Input:
[[138 136 116 109 116 133 116 119]
 [109 135 126 129 145 138 144 146]
 [131 138 112 109 123 137 124 126]
 [119 148 110 114 137 150 137 139]
 [142 102 145 141 117  99 117 113]
 [121 147 108 113 134 147 135 137]
 [138 101 151 146 120 100 120 116]]
Output: 133

Input:
[[136 134 120 128 132 137 117 111 156 135 121 125 130 117 147 153]
 [128 120 129 127 123 113 138 147 128 139 151 126 117 155 119 126]
 [135 129 119 126 129 130 119 117 156 139 129 122 124 126 143 153]
 [133 120 117 123 123 115 125 131 155 147 147 118 112 147 133 149]
 [131 147 148 142 143 154 137 130 107 114 112 148 156 111 132 114]
 [134 122 117 123 124 117 124 128 156 146 144 118 114 143 136 151]
 [130 146 150 143 143 152 141 135 102 114 115 150 156 115 129 109]
 [125 123 136 129 125 118 141 150 111 130 144 131 124 149 114 112]
 [131 145 143 140 141 151 133 125 115 116 111 144 152 110 135 119]
 [128 141 148 140 139 145 141 138 102 116 120 146 150 121 125 108]
 [128 120 131 127 124 114 139 148 124 138 150 127 118 154 118 123]
 [125 125 138 131 127 122 143 150 107 127 142 134 128 146 114 109]]
Output: 117

Input:
[[128 130 123 126 131 131 128 120 127 132 118 132]
 [129 126 132 134 125 130 124 137 130 127 138 121]
 [131 130 121 126 131 134 128 118 127 132 119 133]
 [127 125 138 139 120 130 122 150 132 125 151 114]
 [124 130 121 124 132 133 129 115 126 131 115 134]
 [127 131 120 119 135 127 134 111 124 129 103 139]
 [129 127 134 129 126 123 129 136 128 125 127 124]
 [125 130 120 124 133 133 129 114 125 133 114 136]
 [123 127 124 123 131 127 132 116 125 128 112 135]]
Output: 132

Input:
[[132 134 133 119 135 139 141 126 127 115 130 132 141 123 112 143]
 [140 140 128 128 137 135 153 125 149 121 127 123 140 120 139 128]
 [142 138 126 127 136 135 150 127 148 122 127 122 138 121 139 128]
 [127 134 128 128 132 138 148 127 152 116 131 126 135 124 145 136]
 [141 139 126 127 137 135 151 127 148 121 127 121 137 121 139 130]
 [132 134 129 120 136 140 140 125 127 115 131 134 142 124 112 144]
 [132 114 131 129 135 133 118 115 116 133 129 129 139 108 134 119]
 [125 117 133 124 127 137 109 119 123 132 134 125 128  99 131 117]
 [125 116 132 124 126 136 111 121 123 129 136 123 127  99 130 117]
 [141 138 127 127 136 135 152 125 147 121 129 122 139 121 139 130]]
Output: 123

Input:
[[145 132 136 122 120 124 119 127]
 [133 132 130 128 124 127 121 129]
 [129 127 129 126 127 128 130 129]
 [132 132 128 126 127 136 130 130]
 [134 125 128 130 127 135 133 130]
 [131 131 131 127 130 122 119 126]
 [129 128 133 128 129 125 122 128]
 [132 129 130 126 129 123 128 125]
 [128 129 128 126 127 124 128 129]
 [129 126 127 125 132 133 133 130]
 [131 129 130 135 121 128 130 130]
 [117 114 115 127 123 129 131 153]]
Output: 124

Input:
[[134 123 130 134 129 131 125 134 124 116 131 119 139]
 [137 122 127 128 130 124 127 131 130 112 126 131 133]
 [120 128 131 117 125 134 128 132 129 128 122 134 133]
 [127 127 129 120 131 124 132 125 120 132 128 127 131]
 [122 110 129 129 129 128 128 122 133 139 124 129 122]
 [114 127 129 120 129 120 125 132 122 117 132 125 118]
 [141 131 128 124 128 132 131 136 136 125 133 126 136]
 [118 125 125 126 129 126 123 123 128 137 132 133 146]
 [122 131 127 133 127 127 125 128 122 126 129 132 124]
 [112 136 126 133 124 126 130 124 122 114 128 124 111]
 [138 128 129 100 125 131 128 126 130 136 119 130 122]
 [138 130 129 133 127 123 127 128 135 135 129 130 128]]
Output: 131
---
[[145 125  98 121 155 108 110]
 [145 122 100 117 150 106 115]
 [123 122 126 127 139 126 135]] Out: 117

[132 119 105 111 149] Out: 105

[[130 149 122 105 119]
 [122 128 128 133 127]
 [131 127 126 120 123]] Out: 128

[[129 115 118 115 121]
 [115 137 153 135 125]
 [143 124 104 126 135]] Out: 153

[106 109 145 107 156 147 142] Out: 107

[115 147  99 141 108] Out: 99
---
array([123, 121, 127, 149, 120]) Answer: 127

array([[119, 102, 127, 130],
       [120, 101, 125, 130],
       [118, 103, 128, 131]]) Answer: 103

array([105, 151, 146, 126, 101, 129]) Answer: 126

array([[131, 131, 131, 126, 126, 126, 129],
       [140, 154, 132, 126, 127, 126, 133]]) Answer: 127

array([101, 151, 109, 128]) Answer: 151

array([[144, 151, 132, 138, 108],
       [146, 111, 141, 128, 117]]) Answer: 141
---
[107 152 115 124 151 137 157] -> 107, 157

[129 153 127 150] -> 129, 150

[105 144 135 118 102 119 126] -> 105, 126

[[143 150 108 156 154 102 151]
 [134 155 111 136 109 148 155]
 [111 107 147 146 104 109 128]] -> 143, 128

[133 145 104 109 128 150 127] -> 133, 127

[ 99 117 126 135] -> 99, 135

[151 153 148 128 119 146 122] -> 151, 122

[[139 120 144 140 117]
 [120 132 151 154 113]] -> 139, 113
---
[153 143 145 147 101  99] -> 145

[[133 130 111 126 135 152]
 [153 122 144  98 106 121]
 [122 126 142 121 124 118]] -> 144

[[145 126 141 121 120 126]
 [141 146 153 135  98 144]] -> 145

[[105 139 125 134]
 [147 137 128 110]] -> 137

[127 125 124 153 102 130 150] -> 130

[[138 114 130 143 134]
 [106 118 156 119 132]] -> 138

[135 120 130 152 111 124] -> 130

[120 153 102 118 126 120 121] -> 121

[136 114 123 156 118 134 149] -> 136
---
[130 119 132 144 121 154] Answer: 130, 154

[[108 125 115 153 123 129]
 [131 128 120 120 143 137]
 [114 123 123 121 119 120]] Answer: 108, 120

[152 130 153 147 148] Answer: 152, 148

[148 153 140 139 151 115] Answer: 148, 115

[[106 114 100 111 137 128 136]
 [110 119 128 113 127 141 128]] Answer: 106, 128

[[118 145 128 118 147 132 140]
 [115 132 140 132 141 145 136]
 [132 137 116 117 144 125 151]] Answer: 118, 151

[[120 114 115 101]
 [120 130 146 156]] Answer: 120, 156

[154 147  99 143 152 145] Answer: 154, 145

[[120 129 144 124 130 134 116]
 [115 117 117 132 136 127 131]
 [115 134 119 134 133 155 129]] Answer: 120, 129

[120 150 106 113 154 101] Answer: 120, 101
---
[[118 137 107 134 107]
 [ 99 130 119 142 135]] value 118

[[114 132 111 101]
 [122 122 120 117]] value 114

[[118 118 148 126 150]
 [107  98 153 108 140]] value 118

[[118 114 110  99 113 136 100]
 [126 103 143 110 111 127 140]] value 118

[[132 102 131 126]
 [126 106 125 128]] value 132

[[136 100 113 132 117 141 139]
 [138 112 113 132 112 141 140]] value 136

[[151 126 128 128 119 120 145]
 [144 138 138 148 115 101 114]] value 151

[[152 149 112 146 108]
 [143 141 131 146 130]] value 152

[[139 112 119 138]
 [141 125 123 156]] value 139

[[128  99 146 123 119]
 [121 139 133 128 145]] value 128
